Here is a tiny trained network, its code and every weight. The questions are about switching its units off for an input and a target symbol, where a switched-off unit gives its printed mean instead of its output.

import numpy as np


def w(rows, s, z=0):
    codes = np.array(rows[::2]) - 128.0
    scale = np.full(codes.shape[1], s)
    scale[-1] = z or s
    return codes * scale


def norm(h):
    return h / np.sqrt((h * h).mean(-1, keepdims=True) + 1e-5)


def f(y):
    return y / 2 * (1 + np.tanh(0.7978845608 * (y + 0.044715 * y**3)))


def softmax(a):
    e = np.exp(a - a.max(-1, keepdims=True))
    return e / e.sum(-1, keepdims=True)


def log_softmax(a):
    a = a - a.max(-1, keepdims=True)
    return a - np.log(np.exp(a).sum(-1, keepdims=True))


def net(x, mask):
    ids = ['Ξδεζηθλμστφω'.index(c) for c in x.split()]
    T = len(ids)
    res = E[ids] + P[:T]
    u = 0
    for l in range(2):
        r = norm(res)
        for j in range(2):
            rows = slice(2 * j, 2 * j + 2)
            q, k, v = (r @ M[l][rows].T for M in (Q, K, V))
            z = softmax(np.where(np.tri(T) > 0, q @ k.T / 2**0.5, -1e9)) @ v
            o = O[l][rows]
            res = res + np.where(mask[u + j], z, o[:, -1]) @ o[:, :-1]
        u += 2
        y = f(norm(res) @ A[l][:, :-1].T + A[l][:, -1])
        res = res + np.where(mask[u : u + 4], y, B[l][:, -1]) @ B[l][:, :-1]
        u += 4
    return log_softmax(norm(res)[-1] @ U[:, :-1].T + U[:, -1])


Q, K, V, O, A, B = {}, {}, {}, {}, {}, {}
E = w([
[70,78,101],'Ξ',
[132,181,132],'δ',
[144,90,124],'ε',
[163,81,83],'ζ',
[108,124,127],'η',
[154,74,112],'θ',
[113,102,6],'λ',
[106,83,96],'μ',
[100,202,180],'σ',
[124,87,150],'τ',
[66,179,59],'φ',
[144,104,109],'ω',
],0.02)
P = w([
[119,144,180],'0',
[94,73,111],'1',
[165,107,253],'2',
[150,112,149],'3',
[205,106,123],'4',
[53,144,119],'5',
[153,141,109],'6',
[77,98,136],'7',
[163,136,163],'8',
[138,110,96],'9',
[162,116,105],'10',
[153,89,160],'11',
[113,113,100],'12',
[83,103,111],'13',
],0.011)
Q[0] = w([
[152,102,11],'L0H1',
[3,111,89],'L0H1',
[127,240,152],'L0H2',
[14,179,117],'L0H2',
],0.0067)
K[0] = w([
[19,166,156],'L0H1',
[129,224,248],'L0H1',
[143,161,44],'L0H2',
[207,2,132],'L0H2',
],0.0089)
V[0] = w([
[172,255,191],'L0H1',
[150,147,137],'L0H1',
[213,155,59],'L0H2',
[128,189,166],'L0H2',
],0.0089)
O[0] = w([
[249,128,134,2],'L0H1',
[254,63,229,100],'L0H1',
[100,53,225,60],'L0H2',
[77,80,211,57],'L0H2',
],0.007,0.0037)
A[0] = w([
[77,147,152,99],'L0N1',
[141,77,194,97],'L0N2',
[253,104,93,173],'L0N3',
[126,138,211,252],'L0N4',
],0.014,0.0036)
B[0] = w([
[254,35,13,168],'L0N1',
[111,177,2,129],'L0N2',
[31,117,111,254],'L0N3',
[67,34,24,162],'L0N4',
],0.006,0.0042)
Q[1] = w([
[159,180,159],'L1H1',
[250,123,152],'L1H1',
[99,103,77],'L1H2',
[106,134,33],'L1H2',
],0.015)
K[1] = w([
[38,86,108],'L1H1',
[29,225,2],'L1H1',
[57,186,105],'L1H2',
[79,46,24],'L1H2',
],0.0092)
V[1] = w([
[254,194,41],'L1H1',
[53,116,63],'L1H1',
[202,43,100],'L1H2',
[87,244,85],'L1H2',
],0.0076)
O[1] = w([
[41,246,145,1],'L1H1',
[124,119,40,245],'L1H1',
[78,80,188,155],'L1H2',
[129,145,159,167],'L1H2',
],0.012,0.0038)
A[1] = w([
[177,170,59,169],'L1N1',
[25,89,68,179],'L1N2',
[245,82,1,238],'L1N3',
[139,95,137,8],'L1N4',
],0.011,0.0013)
B[1] = w([
[2,88,39,153],'L1N1',
[255,212,152,215],'L1N2',
[40,135,165,249],'L1N3',
[117,195,67,131],'L1N4',
],0.0082,0.014)
U = w([
[164,207,114,70],'Ξ',
[2,117,159,245],'δ',
[113,49,176,22],'ε',
[90,119,104,5],'ζ',
[19,249,209,34],'η',
[203,237,186,185],'θ',
[36,169,117,204],'λ',
[54,64,113,159],'μ',
[136,39,144,93],'σ',
[212,218,60,52],'τ',
[17,217,75,242],'φ',
[75,135,88,192],'ω',
],0.0083,0.002)

Each question gives the input, a string of symbols that net reads in full, and the target symbol t.
The units are the heads (2 rows each of Q, K, V and O) and the neurons (one row each of A and B). Each row of codes is followed by its name. A weight is (code - 128) times the scale printed after its matrix; where a second scale follows, it is the last column's (O, A, B and U).
mask holds one flag per unit, layer by layer, with each layer's heads first. A switched-off unit (its flag False) gives its mean, the last column of its rows in O or B, instead of its output. The means were averaged over made-up inputs and are rounded, as every weight is.
A unit's drop is (log p(t) with every unit on - log p(t) with that unit switched off) / (log p(t) with every unit on - log p(t) with every unit switched off).
The circuit of an input: a set's keep is (log p(t) with only the set's units on - log p(t) with every unit switched off) / (log p(t) with every unit on - log p(t) with every unit switched off). Starting from all 12 units, units are removed one at a time, each time the one whose removal leaves the highest keep (on an exact tie, the one counted first), for as long as the keep stays at least 0.8.
units of the circuit, in order: the units of the circuit, biggest drop first
most important unit: the unit with the biggest drop
k most important neurons: the k neurons with the biggest drops, biggest first
top k neurons in layer l: the k neurons of layer l with the biggest drops, biggest first
input σ θ τ ω, target θ: units of the circuit, in order : L0H1, L1H1, L1N3, L1N1
input σ φ σ τ, target θ: top 3 neurons in layer 0 : L0N2, L0N3, L0N4
input δ δ μ μ φ ζ σ σ ζ μ φ ζ ω, target η: units of the circuit, in order : L1H1, L0H1, L0N3
input Ξ φ θ η μ η δ ζ, target φ: units of the circuit, in order : L0N2, L1H1, L0H2
input τ ζ ζ θ, target τ: most important unit : L0H2
input τ μ ω ω ε φ σ δ φ ε θ, target τ: 2 most important neurons : L0N3, L0N1
input τ μ φ ζ μ, target τ: top 3 neurons in layer 0 : L0N1, L0N3, L0N4
input τ η μ Ξ τ σ δ ω σ ε ω Ξ, target τ: 4 most important neurons : L0N3, L0N1, L1N2, L1N3
input σ ζ ε σ δ φ σ ζ φ σ σ, target θ: 4 most important neurons : L0N4, L1N3, L0N3, L0N1
input δ η ω μ ε Ξ, target η: units of the circuit, in order : L1H1, L0H1
input σ ζ θ η Ξ φ ζ Ξ ω τ μ σ, target θ: top 2 neurons in layer 0 : L0N4, L0N1
input σ ω ζ ζ λ μ δ ε τ, target θ: units of the circuit, in order : L1H1, L1N3
input τ μ ζ ζ φ σ τ τ, target τ: 2 most important neurons : L0N1, L1N2
input δ τ ε μ δ ε ζ τ τ, target η: top 3 neurons in layer 0 : L0N2, L0N4, L0N1
input σ Ξ ζ ε μ, target θ: most important unit : L0H1
input δ ε Ξ σ ε η φ ε δ ε φ τ σ Ξ, target η: units of the circuit, in order : L0H1, L1H1
input δ λ σ ζ, target η: top 3 neurons in layer 0 : L0N2, L0N4, L0N1
input Ξ τ η ζ σ ζ λ τ, target φ: 3 most important neurons : L0N4, L0N2, L0N3
input σ λ δ σ η τ θ θ, target θ: 3 most important neurons : L0N3, L0N2, L1N3
input δ η μ σ μ, target η: 3 most important neurons : L0N2, L0N4, L0N1
input δ φ ζ ω σ σ τ ζ μ η θ ζ, target η: top 3 neurons in layer 0 : L0N2, L0N1, L0N4
input δ λ ε μ λ θ μ ζ ε, target η: units of the circuit, in order : L1H1, L0H1
input σ λ δ σ ε, target θ: top neuron in layer 1 : L1N3
input τ ζ ω, target τ: 4 most important neurons : L1N2, L0N1, L1N3, L0N4
input σ λ δ λ ω ω τ μ δ φ ζ θ, target θ: top 2 neurons in layer 0 : L0N2, L0N3
input σ σ σ μ η φ η ζ Ξ λ σ ε ω, target θ: 2 most important neurons : L0N3, L1N3
input τ δ η φ ζ λ Ξ τ τ ε ζ ζ, target τ: top 2 neurons in layer 1 : L1N2, L1N3
